Here are made-up objects, facts about them, and rows of numbers that follow some of those facts. Name the object behind each unnamed row.

Facts:
sodrun	λ	skulis; sodrun	λ	nasam; gigrem	λ	koli
dragre	λ	fabrin; bustam	λ	mobuk; gotroplan	λ	tumefle
gotroplan	λ	gisar; gotroplan	λ	grukledu; kesik	λ	zeladar
kesik	λ	gekir; puvar	λ	trapulik; puvar	λ	pligopek
puvar	λ	tosastu; drudre	λ	vulas; drudre	λ	gonu
flonu	λ	vulas; flonu	λ	goplol; fubin	λ	mavo
pobul	λ	teten; pobul	λ	flepan; pobul	λ	zeladar
sigra	λ	grukledu; nestole	λ	kimok; nestole	λ	gonu
bupam	λ	tegrin; bupam	λ	klobamus; tripotan	λ	boski
mobuk	λ	trapulik; mobuk	λ	skatoval; mobuk	λ	pligopek
mobuk	λ	zestoba; dapu	λ	gonu; gisar	λ	goplol
gisar	λ	sesidis; kuzam	λ	tedres; kuzam	λ	vulas
goplol	λ	nasam; tegri	λ	koli; tegri	λ	fliplo
tegri	λ	stulol; brekeskik	λ	skatoval; brekeskik	λ	gobral
zeladar	λ	goplol; zeladar	λ	flasin; vulas	λ	zestoba
trapulik	λ	flepan; trapulik	λ	gonu; trapulik	λ	zestoba
plodro	λ	zela; plodro	λ	drudre; plodro	λ	zestoba
skidul	λ	digebrek; meflido	λ	kubrol; zoter	λ	trokemu
lagrar	λ	skulis; lagrar	λ	pezo; trudram	λ	skurivis
trudram	λ	zigren; fabrin	λ	laskas; fabrin	λ	dapu
fabrin	λ	klobamus; satri	λ	fubin; gages	λ	dipeklus
gages	λ	zestoba; sofu	λ	bristir; skatu	λ	gages
brare	λ	stokler; brare	λ	badruk; nezo	λ	maplem
nezo	λ	seme; tegrin	λ	skatoval; zigren	λ	skopel
zigren	λ	stulol; tetrovim	λ	rimim; nalel	λ	flasin
nalel	λ	bupam; fline	λ	pligopek; fline	λ	teten
tumefle	λ	flepan; tumefle	λ	zestoba; niflagil	λ	sesidis
klimetrom	λ	roflal; tronir	λ	rimim; flami	λ	mugor
flami	λ	skatu; skulis	λ	skogo; skulis	λ	susegri
voklil	λ	fiklustis; voklil	λ	zusesor; gobin	λ	dipeklus
gobin	λ	gobral; gobin	λ	brekeskik; skogo	λ	skatom
dogo	λ	gonu; dogo	λ	gobral; dogo	λ	sesidis
dogo	λ	skoton; seme	λ	laskas; seme	λ	flepan
dritom	λ	tedres; dritom	λ	klobamus; kimok	λ	kuzam
fliplo	λ	kimok; fliplo	λ	kubrol; fliplo	λ	nasam
fiklustis	λ	gages; fiklustis	λ	dritom; skatom	λ	tumefle
nasam	λ	seme; zofur	λ	vulas; bavar	λ	tedres
tafe	λ	vulas; susegri	λ	tegrin; susegri	λ	klosun
susegri	λ	ridruk; susegri	λ	nestole; gogin	λ	kimok
gogin	λ	dume; gogin	λ	vena; dutalis	λ	grotuku
dutalis	λ	sigra; skonan	λ	zeladar; brita	λ	trapulik
brita	λ	digebrek; linom	λ	stustu; linom	λ	vokun
sozir	λ	guvi; plonuklo	λ	fabrin; plonuklo	λ	meflido
tupidras	λ	stiplos; tupidras	λ	kimok; tupidras	λ	gonu
tupidras	λ	nasam; sulil	λ	nasam; sulil	λ	voklil
koli	λ	famik; tedres	λ	zela; gobral	λ	dapu
gobral	λ	plafal; gruvo	λ	davunek; flasin	λ	plodro
flasin	λ	kuzam; teten	λ	dragre; nukir	λ	fefar
nukir	λ	klobamus; roflal	λ	zogram; skatoval	λ	kubrol
badruk	λ	sofu; braklal	λ	stiplos; braklal	λ	bufla
brotrin	λ	guvi; brotrin	λ	koli; brotrin	λ	nukir
fluris	λ	zusesor; fluris	λ	ridruk; rimim	λ	gages
rimim	λ	plafal; vigru	λ	tafe; vigru	λ	famik
plafal	λ	dipeklus; plafal	λ	flepan; plafal	λ	pezo
mugor	λ	nalel; mugor	λ	gekir; pliludu	λ	nudal
davunek	λ	teten; davunek	λ	zofur; zezol	λ	mugor
zezol	λ	skoton; zestoba	λ	laskas; grukledu	λ	dragre
nugruk	λ	niflagil; klosun	λ	plafal; dume	λ	zeladar
dume	λ	pezo; dume	λ	kesik; deze	λ	nalel
skoton	λ	maplem; skoton	λ	plafal; laflus	λ	skonan
laflus	λ	vena; kubrol	λ	zofur; skopel	λ	dapu
stokler	λ	zusesor; stokler	λ	gotroplan; stokler	λ	ridruk
pogre	λ	badruk; grikim	λ	sigra; digebrek	λ	kuzam
digebrek	λ	gekir; daskopa	λ	koli; daskopa	λ	davunek
vena	λ	gotroplan; stustu	λ	skatom; stustu	λ	bufla
madra	λ	dogo; trokemu	λ	tumefle; guvi	λ	tosastu
guvi	λ	kubrol; guvi	λ	dapu; stulol	λ	tegrin
keskir	λ	floplirer; keskir	λ	mavo; leklebrel	λ	susegri
flepan	λ	zela; plasul	λ	dragre; plasul	λ	klosun
plasul	λ	vokun; plasul	λ	zofur; maplem	λ	trapulik
maplem	λ	kimok; maplem	λ	tumefle; ridruk	λ	famik
klebru	λ	pugas; dipeklus	λ	tegrin; dipeklus	λ	dapu
zevi	λ	brare; zevi	λ	skidul; zogram	λ	stulol
stariske	λ	tosastu; gekir	λ	kubrol; gekir	λ	dritom
laskas	λ	dapu; dretro	ψ	bitan; dretro	ψ	gobral
puvar	ψ	gigrem; drudre	ψ	stobruza; drudre	ψ	stikis
drudre	ψ	tedon; drudre	ψ	skogo; drudre	ψ	drutrir
drudre	ψ	gugrul; flonu	ψ	sodrun; flonu	ψ	tosastu
rastal	ψ	dragre; rastal	ψ	ratom; rastal	ψ	flupin
rastal	ψ	gekir; tripotan	ψ	sigra; boski	ψ	brare
boski	ψ	pogem; boski	ψ	kesik; boski	ψ	gugrul
boski	ψ	nagun; skurivis	ψ	nugruk; skurivis	ψ	koli
skurivis	ψ	zoter; skurivis	ψ	trokemu; grupler	ψ	dutalis
grupler	ψ	kova; grupler	ψ	fisku; grupler	ψ	vena
grupler	ψ	ruflestek; grupler	ψ	mavo; mobuk	ψ	famik
mobuk	ψ	dreklopla; stiplos	ψ	purugo; stiplos	ψ	vena
stiplos	ψ	klebru; klobamus	ψ	pligopek; klobamus	ψ	vulas
klobamus	ψ	pifu; klobamus	ψ	sozir; klobamus	ψ	kiristak
klobamus	ψ	gekir; trapulik	ψ	pogem; trapulik	ψ	tedon
trapulik	ψ	grozo; grupek	ψ	zevi; grupek	ψ	gugrul
skidul	ψ	bitan; skidul	ψ	gestuk; skidul	ψ	grobrul
skidul	ψ	fisku; skidul	ψ	gekir; deku	ψ	tedres
deku	ψ	klegri; deku	ψ	meflido; deku	ψ	lagrar
deku	ψ	skido; fabrin	ψ	tafe; gages	ψ	lagrar
verun	ψ	tosastu; verun	ψ	pliludu; verun	ψ	ruflestek
zela	ψ	guflin; buflek	ψ	koli; buflek	ψ	klefim
sofu	ψ	vigru; sofu	ψ	fisku; sofu	ψ	gisar
skatu	ψ	satri; sulunus	ψ	stuflubrik; tetrovim	ψ	pugas
tetrovim	ψ	tedres; nalel	ψ	rimim; nalel	ψ	brotrin
fline	ψ	klebru; koze	ψ	leklebrel; koze	ψ	stuflubrik
koze	ψ	famik; koze	ψ	meflido; gobin	ψ	zogram
gobin	ψ	maplem; gobin	ψ	pliludu; gobin	ψ	ridruk
gobin	ψ	zigren; gobin	ψ	skopel; zofur	ψ	buzun
zofur	ψ	gestuk; zofur	ψ	bebes; voge	ψ	skulis
voge	ψ	skido; voge	ψ	bebes; nudal	ψ	teten
nudal	ψ	ranos; skonan	ψ	pifu; skonan	ψ	nasam
brita	ψ	buzun; brita	ψ	trokemu; linom	ψ	tosastu
linom	ψ	brere; pezo	ψ	guvi; pezo	ψ	sodrun
pezo	ψ	purugo; gami	ψ	soklal; gami	ψ	guvi
gami	ψ	bristir; gami	ψ	fefar; gruvo	ψ	kote
zuvu	ψ	brare; zuvu	ψ	gotroplan; fluris	ψ	trikim
fluris	ψ	tosastu; fluris	ψ	pliludu; fluris	ψ	guflin
fluris	ψ	rusta; fluris	ψ	napas; logil	ψ	tedon
logil	ψ	ruperik; logil	ψ	gekir; soman	ψ	dipeklus
soman	ψ	gobral; soman	ψ	skulis; davunek	ψ	gestuk
davunek	ψ	goplol; davunek	ψ	fubin; dume	ψ	pifu
dume	ψ	trotren; brutrak	ψ	gogin; brutrak	ψ	brotrin
brutrak	ψ	ruflestek; brutrak	ψ	susegri; kubrol	ψ	grikim
kubrol	ψ	keskir; stokler	ψ	guflin; stokler	ψ	brekeskik
kluvam	ψ	zogram; kluvam	ψ	vulas; kluvam	ψ	gestuk
daskopa	ψ	flupin; daskopa	ψ	tegri; muska	ψ	satri
muska	ψ	laskas; muska	ψ	meflido; setradras	ψ	sigra
setradras	ψ	skiplem; setradras	ψ	trikim; setradras	ψ	klosun
setradras	ψ	ridruk; madra	ψ	dragre; vuzos	ψ	stobruza
vuzos	ψ	rusta; dusa	ψ	nugruk; dusa	ψ	soklal
dusa	ψ	guvi; dusa	ψ	nipes; sesidis	ψ	ranos
sesidis	ψ	ratom; sesidis	ψ	dritom; plasul	ψ	kote
nima	ψ	plonuklo; nima	ψ	maplem; nima	ψ	braklal
nima	ψ	nukir; nima	ψ	gepli; futran	ψ	gobral
futran	ψ	stuflubrik; futran	ψ	gisar; futran	ψ	napas
stariske	ψ	bavar

Some rows with their names:
gisar: [ -2   0  -7  -6   5  -1   1  -1  -7  -1   2  -2  -5 -15   7  -3   4  -3
   0 -11   5   4 -10  -3   0   0  -2]
zestoba: [  5  -5  -1  -7   1  12  -5  -6 -18   2  -6  -1  -9  11   8  -2  -5  -8
  -3  -4   5  -4  -3  17   0  -4   1]
deku: [  8  -4  -3  10   2  -2  -1   0  16   0   2  -2   5   2 -12  16  -6   8
  -1   0   2  25  10   2   9   0   7]
logil: [  4  -3  -5  10  -1   1  -2   6  20  -1   2  -1   1   7 -12  20   2   0
  -3   3  -6  24  -1   6   6  11   5]
zoter: [  1   0  -5  -2   5   4   1  -6 -12  -2   1  -2  -6  -1   5  -3   1   1
  -1  -9   2 -11  -5   2   1   1   2]
gobral: [  2   8  -2 -11   8  -1   2   8 -12  -2  -5  -6  -4 -12  20  -6   8  -7
  -8  -2   4  20  -1   2  -1  -6  -2]
kubrol: [ -1  -6   3   4  11  11  11   2   5   3   1   3  -7  12 -20   2  -7  28
  -3   7  -8   4 -13   1  17   1  -5]
flasin: [ -5  -3 -10  -2   7   4  -2  -2  -1   3   0  -5  -6  -3   8 -13   2   1
   1  -9   6  -3 -10   1  -1  -3   0]
dritom: [ -3  -4  -6  -1   9   5   3   0  -5   1   0  -5  -6   2   7 -17  -1   0
  -2  -6  -2  -7  -7   4   2  -1   4]
drudre: [  5  -6  -7   3   6  17  -9  -9  18  12  -1   0   1  -1  -1   0  -3  -3
  -2  -2   2  28 -12  13   8   3  -7]
badruk: [  1   0  -7  -2   6   3   2  -5 -10  -1   1  -3  -6  -6   6  -8   2  -3
  -1 -11  -1  -8  -6   0   1   2   2]
davunek: [  8   3  -7   4  11  10   5   4   4   7   1   2 -10   9 -18   3  -6   2
   0  -9  -6   5  -2   2  12   7  -3]
kiristak: [-3 -4 -6  0 -2 -4 -3  1  3 -6  1 -4  5 12 -4  0  2  0 -2 -2 -2  0  6  2
 -2  5  8]
verun: [  4  -1  -5  10  -6  -3  -2   8  10   8   2  -2   0  -2 -28  17   4   5
  -3   7  -3   8   6  -1   8   2   3]
grupler: [  3  -2  -5   8  -1  -1  -2   8  13   2   3  -1   0   3 -20  20   1   5
  -3   3  -2  18   7   4   7   6   5]
trokemu: [  7   1  -2  -3   2   6   1  -9 -23  -5   0   2 -13   4   2  11  -2   1
   1 -12   5 -20  -4   5   1   2   1]
dogo: [ 0  4 -5 -6  6  4 -3 -6 -5  0 -1 -4 -2 -7 14 -4  7  0 -3 -5  6  3 -6 -1
 -2 -1 -4]

Name these rows:
No name comes twice in this set of rows, the named rows included.
[ -7  -1  -1  -7   6   3   6  -6  -6  -5   2   0  -3   5  -1  -2   5  22
   1  -1   4  -9 -16  -8   3   0  -7] => fliplo
[ -1  -6  -7   0   7   6  -2  -4  -5   2  -2  -5  -7   2   9 -15  -5  -2
   0  -9   6  -5  -5   7   0  -6   4] => tedres
[  5  10  -3 -10   7   7   1  -8  -9   0  -3  -5   5  -2  14 -11   8   0
  -8  -1  -1   8   2  -1   0   3  -5] => skopel
[ -3  -9  -3  -6  -2 -13   1   7  -2  -5   1  -2   8  -6  -1  -3  -2  -5
  -1  -3   2  21   6   3   4  -4   8] => stuflubrik
[ -2  -2  -6  -3   7   4   0  -5 -10   0   3  -3  -5  -7   4  -3   2   4
  -3  -8   3 -14  -3   5   0   2   2] => klebru
[  1   0  -6  -3   5   3   2  -5 -15  -1   3  -1  -7 -11   3   1   4  -2
  -1 -12   1 -14  -6   2   1   5   1] => vena
[  1   0  -1  -3   9   4   9   0 -14  -2  -1  -4  -6   5   5 -14   0   4
  -5  -4  -7 -11  -4   2   5   1   4] => tegrin
[  2   2  -1  -1   6   4   6  -3 -11  -2  -4  -5  -6   7   6 -12   2   6
  -3  -2  -1  -9  -6  -1   3  -3   2] => brekeskik
[  0  -7  -6  -3   3   9  -6  -3 -11   3  -4  -3 -10   8   7  -7  -5  -6
  -1  -7   6  -6  -6  13   0  -5   3] => plodro
[-3 -6 -6  1 -3 -3 -3 -2  6 -7  1 -4  5 12  2 -1  3 -1 -2 -1 -4  3  0  4
 -1  9  9] => tedon
[  4   1  -6  -2   5   4   4  -9 -14  -1   1  -2  -5  -6   4  -6   2  -5
   0 -13  -3 -11  -5   0   3   5   2] => sigra
[  4  11  -2 -14   5  10  -5 -12  -5   1  -3  -4   9  -2  17  -8  10   2
  -7   2   5  18   0   0  -2   1 -11] => dapu

Now the same objects, written a new way:
Some rows with their names:
kiristak: [ 1  1  1 -1 -2  2 -1  4 -4 -4 -2  5  0  9  0  0  1 -6 -2  1  0 -3  0 11
  1 -1  3  1 11  3 -2 -4  1 -7]
zeladar: [ -1   3  -2  -7   6  -1  -6  -7  19  -9   5  -2  10  -4   3   4   4 -16
  -7  -5  -6   6   6 -11  -8   2  -1  -6   1   1   2  11  -2  10]
stuflubrik: [ 0  1  1  1 -2  1 -1  3  0 -5 -3  5 -3  7  0  0  0 -9 -3  0  0 -5  1 10
  0  0  5  1  7  1 -1 -4  2 -5]
nalel: [ 3  4 -2 -2  2 -1  1 -6 13 -5  2 -5  2 -6  2  2 -2 -3 -1  0 -2  8  2 -5
 -3  3 -2 -1 -8  0  4  3 -3  5]
mugor: [-1  2 -2 -3  1 -1  0 -2  7 -7  3  3  1 -5  1  1  0  3 -3 -1 -3  9  1 -4
 -2  1 -2 -2 -6  1  4  6 -2  6]
flonu: [  4   0  -1   1   5   1  -4  -2  12   2  -1 -11   8  -8   4   1  -1  -1
  -7   3  -2   8  -3 -19  -3  -4   4   7 -15   0   0   4  -1   3]
purugo: [ 1  1  1  1 -2  1 -1  3  0 -3 -3  5 -3  8  0  0  0 -7 -3 -1  0 -5  1  9
  1  0  5  2  7  1 -1 -3  2 -5]
zela: [  8   1   3  -2   2   1   2   2   1   2  -4 -10   3   4  -1   1  -4  -5
   0   5   4  -3   1   6   1  -1   4   7   2   0  -1  -9  -1  -8]
bavar: [ -5  -3  -8 -13  -6   3   9   7 -10   8  -3  -1  12  -1  10   6   2  29
  -3  -5  -2  -1  -5 -14  -1  -2   7 -12   1  -6   7 -17   0  16]
tegrin: [ -2   0  -2   8  -7  -2   8  -1  -7   0   1   7 -12  -8  -1  -3  -5  24
   7   2   1   9  -5   5   4   3  -5   0 -14   0   4  -1  -1   3]
stustu: [-2 -2  2 -7  3 -1  1  0 -3  1  2  0  2 -3 -3  1  2  6  3 -1  3  0  4 -4
  1  0 -2 -3  0 -3  2  5 -1  3]
vena: [ -5  -2   1 -10   1  -1  -2  -1   3  -1   3   6   1  -1  -2   1   4   3
   2  -5   2   0   4  -8   1   2  -1  -6  -1  -2   2  10   0   2]
napas: [ 1  1  1  0 -2  1 -1  3 -1 -4 -2  5 -2  8  0  0  0 -8 -3  0  0 -5  1 10
  0  0  4  2  8  2 -1 -3  2 -6]
fisku: [ 0  1  1  0 -2  1 -1  4 -2 -4 -2  6 -2  8  0  0  0 -7 -2  0  0 -5  1 10
  1  0  4  1  8  2 -1 -4  2 -6]
deze: [ 0  1 -1 -3  1 -1  1 -2  6 -2  2  0  1 -3  1  1  0  1  0 -1 -1  4  1 -4
 -1  2 -2 -1 -4  0  2  3 -1  3]
nestole: [ -5  -1  -2  13   6   0 -10  -5  -1   5   1  -6   9  -9   1   0   4 -13
  -3  -3  -7  -5   0 -12  -6  -5   1  -2   0  -2  -6   6  -1  12]
flupin: [ 1  1  1 -1 -2  2 -2  4 -5 -5 -1  4  1  9  0 -1  0 -5 -2  1  0 -2  0 11
  1 -1  1  1 12  4 -2 -4  1 -7]

Which object is each row?
No name comes twice in this set of rows, the named rows included.
[ -9  -2  -1  16  -1  -3  -1   9 -20 -10  -2  23 -11 -15  -3  -4   2  27
  -6   3  -5  11  -5   4   2  -9   5   6 -12  -3   2   9   0  12] => meflido
[-3 -1  0 -9 -1  0 -2 -1  0 -3  4  4  4  2  1  0  2  6  3 -3  1  7  0 -6
  1  2 -6 -6  4  3  2  7 -1  0] => brare
[-4  1  0  1  5 -1 -4 -2  0 -4  3  1  5 -6 -1  1  3 -4 -2 -2 -4  1  4 -4
 -3 -2 -1 -3  1 -2  0  7 -2  9] => sulil
[ 0  1  1  5 -3  1 -1  4 -7 -4 -3  7 -4  6 -1 -1  0 -5 -3  1  0 -5  0 13
  1 -1  4  2  8  1 -2 -4  2 -4] => tosastu
[-1  0 -1 -6 -2  0  0  0  8 -1  1  4 -1  1  2  0  1  3 -1 -3  1  5 -1 -9
  0  3  1 -1 -6  2  2  5  1 -1] => vigru
[ 2  1  1  0  3 -1  3 -1  1  0  0 -4  1 -7 -2  1 -2  6  3  2  2  3  2 -2
  0  0 -1  2 -8 -3  2  1 -2  3] => fline
[ 2  2  1 -8  3 -2  4 -4  4 -3  3 -4  2 -5 -2  2 -2  4  4  0  2  5  6 -1
  0  3 -4 -3 -4 -2  5  3 -3  3] => stokler
[ 2  2  0 -1  4 -1  0 -3  5 -3  2 -4  4 -7  0  1 -1  1 -1  1 -1  7  2 -5
 -2  0 -2  1 -6  0  2  3 -3  5] => skidul
[ -7  -2  -1  18  -2  -3   3  10 -27  -8  -2  19 -11 -18  -4  -5  -1  37
  -2   7  -4  15  -7   8   3 -10   0   8 -13  -3   3   4  -2  12] => skatoval
[ 2  2  0  2  3  0  0 -4 -2  0  2 -8  6 -6  0  0 -2  0  3  2 -1  4  2  0
 -1  0 -4 -1 -2  0  0  0 -3  4] => madra
[-5 -1 -2  3 -2 -1 -1  0 -3  0  1  8 -4 -3  0 -2  2  7  1 -3 -1  2 -2 -4
  0  0  0 -2 -4  0  0  5  1  3] => plonuklo
[-11  -2  -5  31  -5  -2  -3  -1 -18   1   0  14 -12 -14  -1  -6   0  13
   3  -1  -7   0  -7   4  -1  -4   1   0 -11  -2  -3   3   1  14] => guvi
[ 1  0  2 -1 -2  2 -1  5 -6 -3 -3  5  0  8 -1 -1  1 -2 -2  1  1 -3 -1 10
  3 -2  3  2 10  2 -2 -4  1 -7] => pligopek
[  5  -3  -3   9   6   3  -9  -3   6  13  -2 -19  15  -8   7  -2   0  -3
  -5   4  -4   6 -10 -28  -3  -8   4  10 -15   3  -7   2  -1   1] => drudre
[  2   0   0   0   2  -1   3   2  -1  -3   0   0   0 -10   0   0  -3  16
  -2   5   0  13  -2  -4   1  -3   0   6 -14  -1   4   3  -2   4] => davunek

The same objects again, as new rows of numbers:
Known rows:
gruvo: [  2   0   7   6  -1   9 -10   3   3  -1   2   7   3]
dapu: [-21  -6  -9  -3   8   2   5   3  -8   5   2  -9  -2]
fliplo: [  0  -3  -2   0  -2 -14 -14  -7 -11   3   0  -3  -7]
nestole: [-7 -4 -5 -2  1  0 -3 -3 -2  5  0 -3 -3]
deze: [-4 -1  0 -1 -1  0 -3  0 -1  1  0  7 -1]
tronir: [-7 -1 -2 -2 -1 -2 -1  1 -1  0  0  9  0]
nasam: [ -7  -3  -6  -2  -2 -15  -4  -5  -8   3  -2  -4  -4]
vulas: [ 2  1 -4  3  5 40  6  1 10 -1  4  2  3]
deku: [ 5 -1  0 -3 -1 -2  0 -4  7  0  0 -7  3]
kova: [ 7  2  1  2  1  1  5  0  1 -2  0 -7 -1]
drutrir: [ 0  2  0  5  0 -1  4  0  1 -2 -1 -6  1]
pezo: [ 5  1  3 -1  0 -1  0 -1  7  0  0 -1  1]
soman: [ 5  0  2 -1 -1 -1  0 -2  7  0  0 -5  3]
zela: [ 4  1  1 -1  0  4  1 -2 10 -1  0 -1  4]
ruperik: [ 2  2  0  4  0 -2  4  0  1 -2 -1 -7  0]
tedon: [ 0  2  0  5  0 -2  4  0  1 -2 -1 -6  1]
nagun: [-1  2 -1  7 -1 -2  4  1  1 -2 -1 -6  1]

Which object is each row?
No name comes twice in this set of rows, the named rows included.
[11  1  2  0  0  3  7  0  4 -2  0 -8  1] => famik
[ 0  2  4  6 -1  2  2  5 -6 -2 -1  0  4] => teten
[-1 -1 -2 -3 -1 -5  1  0 -5  0 -1  2 -2] => skulis
[ 5  1  1 -3  1 -1  1  1 -5  0  0  1 -2] => zoter
[-16  -3  -6  -1   7   0   7   5 -12   2   1  -5  -4] => skopel
[  0  -2  -3   0   3   4   4  -2   5   2   0 -13   0] => gonu
[ 8  1  7  0 -1  1  2  4 -3 -1  0 -1  5] => grukledu
[-4  0  4  3 -3  3 -4  2  0  1  0  6  4] => daskopa
[-10   0  -2   6   0   8  -2   3  -3   0   0  10  -3] => dritom
[ -4  -1  -2   6  -1  -7 -14  -3 -13   1   0   6  -9] => gekir
[11  1 10  2  1 13  3  6 -4  0  0  4 -2] => koli
[-15  -2  -5   4  -4  -6  -7  -2  -4   3  -2  11  -7] => kesik
[-5 -3 -1  1 -2 12 -6 -2  5  4  0 11 -5] => flasin
[-3 -4 -4 -2 -2 -7 -6 -5 -5  5 -2  0 -7] => goplol

